Every row comes from one small tree of marks. Brackets hold a mark, then the marks that hang from it, in alphabetical order. Every link used is in the known rows. Which tree was each row made from?
Known rows
[dokav [gituva fevin [fuseron zaduseb]] vavif]: [ -99  129   26   73   44 -265 -168  342  171  -59   67   -8  -63 -145
 -163  195  187   82  177   48 -135 -135 -232  136 -174  -64    7 -241
  319   63  -11 -192 -254  213   64  239  341  124 -321   22  157  101
   24  -64  -97  100 -128 -184  129]
[fevin [fuseron gituva kebi]]: [ 186 -137 -309  170 -230  -27   15  -65  -13   61  160    7  291  -88
   50   71  162   16 -242  240 -178  241   35   98 -120 -122   55   49
  168  129  -92   -6  157   30 -133  -50   69   88  187    4 -303  189
   -7   33   83  -58   16  115  193]
[dokav [vavif [fuseron fevin gituva pulum [zaduseb lezik]]]]: [-264   82  228  153  231  128  -94  130   41 -195  -57  113  306  -59
  471  108   37   86  -86  144   27   81 -353  197  -81  -20  180   26
  287  273  229  -82  156   52 -205   48  189   91   89  -56    6  -51
   73 -178  -43  -88   97  -76  166]
[lezik [gevor vavif] [pulum tiro]]: [ 129 -256 -243  165 -246 -267  385 -208   25  229 -121  -45  -20  -27
 -195 -177  115  136  134 -133 -127  124  183  -84   70  521  -33  -30
  -91 -538  -61  241   87 -132    9  -95 -234 -248   80  327   64  -66
   16   36    1   97 -178    3  -59]
[sepem [dokav vavif] tiro]: [ 207 -111 -211  184  264 -117  223  221  339  -99  181 -151 -151   49
 -293    2  -33  132  165 -144  -64  -67   78  -94  -10  234 -108  -15
  119   55   36 -206   53  -21 -287  -49 -315  104  -66  573 -194   66
 -206  194   19 -138 -209  175 -126]
[vavif [fuseron fevin [pulum lezik tiro] zaduseb]]: [-245 -114   51  -19 -114   73   86 -184 -104  -71  -68  272   91 -132
  383   93  205   -8 -135  125  174  121   81    7  -34  -12  183  182
   89  177  190  137  -76  -82 -112   21  110 -120  156 -141   41 -234
  -19   -8 -143  102  114 -111  218]
[vavif [fuseron [zaduseb gituva lezik]]]: [-106  247  154  136  -74 -172 -127  -83  -99   38 -121   35  176  125
  245  -19 -212  146  -45 -102   84  276  -30  197  155  -60   14  -30
 -146  348   18  -83 -139   86  -81    7   35  136 -149   82 -215  -97
    1 -112   10   14 -151  -89  -97]
[gituva [fevin fuseron] tiro]: [  23 -218  -39   -7  -28 -138  196   24 -236  126  -45 -159 -168  -37
 -414   64  126 -161 -231   99 -115  154  170 -146 -139  -96 -264    4
  149   90 -146  -72 -347  250  -40  -50   82   -4  -55 -155  -74  -95
 -223   68   65  229 -146   -3 -111]
[zaduseb [fuseron gituva] [lezik [pulum vavif]]]: [ 186  224  130  -31  -66   81   76 -147 -246  134 -175 -100  368  -87
   71 -257 -311  161    2 -111   25  -93   31  215   92  185    8 -154
  -99 -246  -74   12  173   68  -95  -87  -89  171   61   30  -11 -149
  138   18   28  -34  -74  201 -138]
[pulum [gevor [zaduseb fuseron]] lezik tiro vavif]: [ 196  138  -56 -138 -392 -352  110 -127 -112  133 -166  -15  220   95
  110 -409  165   70  136 -292 -113 -230  442 -190   40  250  -23   23
 -477 -449  -27  340 -343 -415   22    5 -321   85  171   81   42 -174
   58  479  -59  115  110  107  191]
[sepem [dokav [gituva fevin] vavif] tiro]: [ 226   -6  -73  188  214 -198  168  375  360 -179  121  -52 -305  -58
 -254  102   22  120  166  -94  -94 -187  -50   25 -101  160  -87   18
  271    7  -22 -298   13   53 -246   43 -175  157 -208  501  -70  163
 -179   74  100  -71 -265   22   61]
[dokav [vavif [fuseron kebi pulum]]]: [ -79 -276  140  139   40  189   67  139  204  -63  -21  101  306   94
  202   90  166    0  -67  120  -85  131 -167  244 -140    9  -53  136
   41   55  154  -79 -205  147 -153   27    3  -36   22  -64 -156  104
  117   11  -73  127  176  -13   73]
[gituva [fuseron [kebi fevin] [zaduseb [lezik gevor]]] tiro]: [-223  131  113 -270   -5  511 -115   53 -212  212  -22  131  189 -281
  -24  -66   32  -69  150 -169  -56 -161   14 -299  220 -191  -88 -307
  253  286   15   11  -55  102  640  -27 -193   27 -255 -164   -6  -78
    0 -122   12   52  -30 -227  -28]
[pulum gevor [sepem tiro]]: [ 194  -46 -161  -28 -202 -233  193  -27  157   -4  -88 -234 -147   53
  -23 -117 -305   85   46  -60  165   55  298 -256   -3  130 -166  180
 -387 -108  -61   83  136 -145 -115   45 -254  101  -89  407 -161 -229
 -140  234  -61 -137  -79  151   21]
[zaduseb [fuseron fevin [kebi [gopa dokav]]] [gituva tiro]]: [  26   81   95 -221  166  617 -307  -35  -79  -60 -122   32   50 -136
   45   30  -29 -153   14  -78   70 -110  142  -18  170 -378   -1  -20
   97   15 -121  -99   71  -95  372 -188  103  115   -8 -275  -43  345
   67 -176 -104  116   25   46 -147]
[kebi fevin [fuseron pulum] [gopa gevor sepem]]: [-111  -96  307 -143  225  198 -265  -67 -155  198   12  147 -322  270
 -479   53 -149  -71  139  211  320 -217 -245  -76   89 -231    1  196
   32  203  -37  112  620  149  192  335  -27 -356  137 -350  445  176
   79 -313   41  -77  203  -92  -68]
[zaduseb [gituva [fevin [fuseron kebi [pulum sepem]]] tiro]]: [ -34 -217   75  -79  -18   38   28  -29  -91  103 -140 -122   30 -203
  135  -28    0 -311 -264   73  -22  270  151  -21  -33 -295 -157  122
   40   -5 -186   20 -349  168  122 -101  -52   89  -11 -135 -247 -172
  -47 -103  -37  227  -35  -56   71]
[gopa gevor [pulum lezik] sepem]: [  63  -55  -79   68  173 -244   47 -431   91  -15  261  167 -415  531
 -182  209 -106  141   38  203  -38 -193   37  145 -116    8  -50 -149
 -316  -29  155   73  -32   77  301 -154 -194  -69   36   25  131   48
  -74  152  149  -54  162  180  -91]
[fuseron fevin [gituva tiro] [zaduseb lezik]]: [-148  327 -136 -163  189  149 -136   -3 -237  -71   -7  -13   88 -316
  321   87   33  -13 -152  104  128  -60 -113 -147   73 -117  153 -290
  230  342  140  -48  240  -97  171 -156  179  268   36  -45 -100  -54
  -75 -184   83 -153 -134  -56   65]
[lezik [gevor vavif zaduseb]]: [  83   83 -186  141 -180 -193   12   15   92  101  -26  -94   67   36
  -14 -154  162   -6   89 -189 -291  193  -49 -132   51  298   63 -121
  -62 -218  -40  119  -54 -207 -110  -60 -174 -151   73  285 -195   27
   84   -3  182 -116 -282 -150    3]
[gevor pulum [vavif [fuseron kebi]]]: [ -53 -168 -126  106 -370  196   -9    9    4  -65  123  -85   91   93
  131  -93  176 -166  -80  -90 -225  152  -16   83   23  169    5  155
 -189 -191   29   -2 -290 -202 -123  -88   92 -200   88 -145 -289   69
   23   63   78   14   -4 -116   27]
[dokav [gituva fevin tiro] vavif]: [  33    7   -1  -62  162 -220   42  349  107  -81  -82  -95 -201  -23
 -230  170  227   21   12  176  -95 -201 -168   93 -247   26 -171 -104
   87 -112   -1 -183 -321  199  -39  102  132  190 -281   29   21  205
  -26    5   62  228  -95  -98   15]
[lezik gevor [pulum vavif]]: [ 195 -140 -206   98 -169 -161  416 -236  -22  205 -145   -7   87   -3
 -135 -163 -139  247  -12 -182  -30   15  122   84   25  388  -28  -45
 -121 -332  -85  124  167  110   96 -152 -195 -131   69  237  154 -221
  159   62  -31  106 -214   11  -80]
[kebi [fuseron pulum] [gopa sepem]]: [   7  -33  109  -62  179  133 -209  -70 -177  158   45  122 -203  120
 -326   27 -118 -204  -11  136  335  -23 -136   16   49 -152   51  139
   -7  104  -25  100  296   79 -125  185  164 -262  166 -268  263  148
   64 -138  -34  -48  201    0 -147]
[gopa [pulum lezik] [sepem [dokav [vavif [fuseron zaduseb]]]]]: [ -20   67   85  198  158 -153  114 -185  268 -183  331  356 -194  350
   28  143 -106   34   50  -69 -118 -108  108  183  -36  133  103   -9
  -50  100  104  -13 -219  142  -20 -152  -99  -77  -20  171  230  -24
  -96  255  -74  -78  209   46  -45]
[sepem [dokav [gituva fuseron] vavif] tiro]: [ 212   80 -192  157  279 -124   24  360  342 -133  281  -73 -239    4
 -280   87   34  220  250  -52 -110 -126  -47  -57  -34   81  -30  -58
  330   76   13 -247   -1   60 -261  109 -156  140 -253  459  -34  200
 -161  134   44 -107 -101  124  -30]
[fuseron fevin gituva [pulum gevor lezik sepem]]: [ -53   64 -114 -212 -146    3  111 -153   18 -183 -109  -16   72 -242
  497  -38   21   -5 -152  230  231  -34   87  -76  -66  -67  252  232
 -127 -212  -43  215  397 -286 -120    5  -31   82  311  -35   -4 -336
  115   45 -116 -227  170   92  350]
[zaduseb [fuseron kebi] [gituva tiro]]: [ 121  164   25 -199    6  422 -148   -3  -74  121 -122  -65  267 -141
   87  -88  -50  -44  -44 -109   51  -10  210   51  156 -219 -122 -168
  -95   23 -117  -68 -244   80  258 -157  -77  282 -128  -46 -341  153
    4  -58  -40  184 -148   70 -155]
[gopa [dokav vavif] [pulum sepem tiro]]: [  49 -460  -28  123   35 -621  167  -98  416  -74  128 -105 -269  288
 -167   23  104  -42  134   85 -122 -147   91   35 -256  154 -101  156
 -421 -416   83  162 -235  -79  -95   55 -114 -201  -65  140  196  131
  -93  272  -92  108  380  199 -172]
[kebi fevin [fuseron gituva] [gopa dokav vavif]]: [-158   53  167  -65   24 -130 -201  154 -102  -23   68  -22 -213  276
 -458  -43  -21  -90   62   35  114 -152 -127 -209   45 -202   84  234
  -73 -243 -281   52  682 -126   29  336  214 -422  106 -328  464  599
   25 -233    8 -176  153  -96 -142]
[fuseron fevin gituva [kebi [gopa pulum]]]: [ -46  -28 -361  -98   60  258  -88   36  -95 -152  166  138   46 -198
  116  150   95 -153 -113   12  104 -128  -85    3   -7 -192  255   47
  136  -72   70    5  521 -180  252 -210  240  -35  280 -309   51  383
   64 -197   45 -143   68  -29   86]
[fuseron fevin [pulum [sepem dokav] tiro] zaduseb]: [ -52 -188 -176 -110   -9  -10   67 -140  184  -26   45   66  -79 -486
  253   32   74  -76  -15   -2  215  107  112 -149   68   26  264   67
  142  170   76  169  123 -130 -112   21    1  -50  168  200   51 -420
  -84  -59 -150  -71   26    5  161]
[kebi [gopa [dokav gituva vavif] pulum [sepem tiro]]]: [ 134  -47   84  237  424 -179 -216   83  385 -243  308  172 -545  439
 -344  248 -116  -12  127  198  -19 -295 -248  122 -213    7  -28  115
  -73 -108  176  -79  161   37   32  -48  107 -154 -169  181  303  524
  -85   64  105  -33  273   92 -131]
[fuseron [pulum sepem vavif]]: [  83 -217  -97 -169 -114 -101  158 -133   41   38  -77 -184   83 -129
  114 -113 -102  -87 -159   95  158  140  -13   -8 -110  116   23  134
 -315 -186  -16  184  -67  -33 -237   32  -60  -20  136   35  -63 -401
  141  101  -54   57   28  118  -10]
[kebi fevin [fuseron [pulum gevor vavif] [zaduseb lezik]]]: [-202   81  335 -190 -182  196 -107   85 -170  177 -159   91  225   45
   36 -341  -95   -5  178 -158  265 -206  -82 -100  229   99   40  116
 -234  113   68  317  316  -69  158  258  -83 -109  110  -90  248 -314
   86  -81  -95    1   72 -120  146]
[gituva [fuseron fevin [pulum gevor] zaduseb] tiro]: [-288  106  -22 -212  155  324 -126  103 -106   23   83   11  -19 -269
   98   25  199  -42  -89    1  184    9   45 -350  133 -217   48 -202
  276  311  153  120 -116   75  412 -106  288  -15  -13 -216  163 -302
 -156  -75 -160   89   49  -58   58]
[gopa dokav sepem vavif]: [ 114  -53  136  210  226 -167  -61 -319  313  -86  211   -2 -438  443
 -277  274   47  -11  -21  211 -241   23  -29  -13 -140  -29  -94 -159
 -257  -55  -56 -145  -18  -82   16 -102  115 -202  -60   59  185  226
  -69   69  114  -83   66  192 -273]
[dokav [gituva tiro] [vavif fuseron]]: [  40   59   31   32  107 -153   10  279   97 -128  -41   23  -53  229
  -19  172  119  193  -74  256  -66   24 -159  158 -208   31 -117   89
   21   48   73 -133 -310  265 -264  152  119  140 -286    5   10  299
    4   58   53  227  119  -49  -13]
[vavif [fuseron [pulum lezik] zaduseb]]: [-207   31  118   33 -199   -2   31  -91  -26  -42    1  224  211    1
  304   24   10   45 -218  113  175  249  -13  163  -17  -15  125  115
  -38  216  115   99 -217  152 -125   23  113  -99   34   -9 -146 -225
   26   30 -103   58   66 -114  134]
[gevor [vavif [fuseron gituva]]]: [  21   74  -99  119 -257 -166   96   13  -65  -94   48 -132  139   89
  157  -12   95  -11 -187   97  -75  313  -50  -70  -19  160   67  113
  -28 -108  -99   10   79 -177 -334  -19  168  -67  123  -42 -138  143
    6  -19   85 -128 -131   21   11]
[dokav [gituva fuseron] vavif]: [  72   64 -148   48  116 -237 -142  268  204  -42  109  -95  -65   70
 -266  175  208  217  215  196 -147  -98 -223  164 -192   -4  -14 -137
  109  -53   15 -156 -155  140 -218  265  157  131 -262   68   48  222
   81   50  -20   86   27   39  -36]

Write each row's tree
[ 179   22  -65  229  256   50  123  270  318 -303  119   86 -239   95
   22  192  -25  236  126    6  -78  -45  -46   42  -69  125   33  218
  344  194   83 -296  176   24 -447   55 -119  119 -140  388   15  214
 -128   38   58 -103  -90   49   80] -> [sepem [dokav gituva [vavif [fuseron fevin]]] tiro]
[  31   81 -201  -58   -9   18  -22   -5 -203   29    5  -56  -10  -78
   31   60  101  -21  -39  118  181  -94  -16  -61    4 -114  158   59
  147   95  -75  -24  542 -132 -226  155  208  -14  227 -219  126  209
   25 -177  -29 -201  -82   16   41] -> [kebi [fuseron fevin gituva]]
[  35   65  293 -163   49  560  -30 -111 -159  -18 -261  -26  263  -41
  130 -223 -167  110  136 -151   91 -144    7   70  121   98    6   -6
 -152  -55  103  115  115 -162  -62  -37 -113  166  166 -104   48 -406
   89   53   -3   42   49  240  -50] -> [zaduseb [fuseron fevin [pulum gevor vavif]] lezik]
[ -98   46    4  106  104  118 -241 -240  -72 -128   91  151 -290  276
  -40  255 -185   14   17  121    5  187 -146 -102   69  -18  104  -17
  169  239   53   -1  326 -114  210  -24  250 -148  119 -139  283  170
   34 -182   34 -159    3  -60   40] -> [kebi [gopa [gevor [vavif [fuseron fevin zaduseb]]] sepem]]
[-160   69  315   35 -242  -54  -16  -82   12   -8 -169   95  212   45
  425 -136 -329   90 -111  -31  210  316   -2   86  104    1   24  186
 -248  237   91  176 -118  106  -99  102  -16   -2  -58   73  -70 -431
    8   25  -74  -34  205  -38  110] -> [vavif [fuseron [pulum gevor sepem] [zaduseb lezik]]]
[  49  212  278 -211  -10  467  -47   64 -300   70 -176  -17  327 -323
  157 -104  -83 -167  -87 -100  -17 -196   37   17   73 -215 -139 -235
  155   24  -90 -151  -98   34  262 -131  -94  293  -69 -259 -236  106
  -21  -77  138  -11  -52   38  -35] -> [zaduseb [fuseron [gituva fevin tiro] kebi] lezik]
[-109  157  154   59   69 -115  -37  -25 -224  191 -143 -208 -113 -107
 -202 -208 -107   28  193 -422 -109 -162  -46   89  161 -138 -109 -162
   -4  -97 -200 -158 -211  -16  202    1 -208    1 -187 -131  -46 -242
  -22 -138  137   40 -251 -160 -253] -> [zaduseb [gituva fevin fuseron] [lezik [gevor pulum]]]
[ -77  -80 -228 -276  143  497  -35    2 -199   47   84  -46  -45 -254
  -27  180  289 -196  -14   55  -72  -82  137 -305   45 -287  -76 -215
  297  172   37 -133 -132  -25  335 -153  106   58  -42 -396  -10   67
  -31  -47  -65   82    8    1  -82] -> [gituva [fuseron fevin kebi] tiro]
[ 134 -127  -58  -90 -320 -252  263 -211  -94   -9 -149 -153   64  101
  161  -70 -276   -4 -170  -14   51  226  178  -51 -106  118  -65  282
 -349 -124 -152   66 -117  -27 -342   96  -54   -7   19  -75   65 -258
  135  193  -87   45   26   72  -57] -> [pulum sepem [vavif fuseron]]
[  47  199  235 -140  -76  388 -163   76 -303   42 -181   34  331 -303
  -10 -112 -223 -138   31 -179   55 -157  -56  137   99 -218  -11 -107
  144  -60 -157 -139  185  -47  164   -9   -3  186   27 -274 -143  211
   99 -139   99 -107  -27   13  -35] -> [zaduseb [fuseron [gituva fevin] [kebi gopa]] lezik]
[  51  118   -7  104   26 -326  -80  -33  -59  220  -95  -95   37   74
  -31 -107   21  -22  106  -84 -180   79  -50  149   93  145  -24 -204
 -187  -36  114  -50 -177   89 -140  -87 -154  -36  -30  185 -244 -129
  100  -32  142  -59 -102  -82 -141] -> [gevor [zaduseb [lezik pulum]]]
[ -89   73  -56  132 -320  101 -118  -21   66  -61   21   46  293   32
  418  -16   52  -88  -61  -93 -117  392   26   40  156   82   79  -11
  -63   52  -14   33 -161 -176   80 -123  145   26   13   74 -298  119
   75 -105  -63   -3 -192 -137  141] -> [gevor [vavif [fuseron kebi [zaduseb gituva]]]]
[  26   68    4  115  -75 -288   96  -20  258   28  -61  -19   79   -6
   67 -170 -330  219  242 -231  -26   55  122  146  184  296   15 -137
 -163  -35   20   73   -7  101   37    4 -210  132 -115  542    6 -355
   22  142 -181 -128   49   53   27] -> [fuseron [zaduseb [lezik [pulum gevor [sepem [dokav vavif]]]]]]
[ -63 -274   47 -122  -40  -12  271  -54 -306   55  -71  -59  -27  -56
 -151  -77  160 -236 -317  121  -68   91  157 -117 -177  -19 -180   97
   75 -135  -77  122 -457  136   -7 -113  -29  -36  129 -241   -9 -317
  -91  190    4  301   17   22   76] -> [gituva [fevin [fuseron [pulum lezik vavif]]] tiro]
[-167  -56  -42  -16  -28  -65 -276  179 -161  144  151  -78 -163 -120
 -249  -15  165 -251   68 -279 -203 -154  -91  -83   59 -365  -57 -166
  238   -2  -52 -151 -276   29  546   -2  117 -223   -7 -452   37  172
   19 -127   98  -14   23 -294   52] -> [gituva fevin [fuseron [kebi [gopa [gevor pulum zaduseb]]]]]
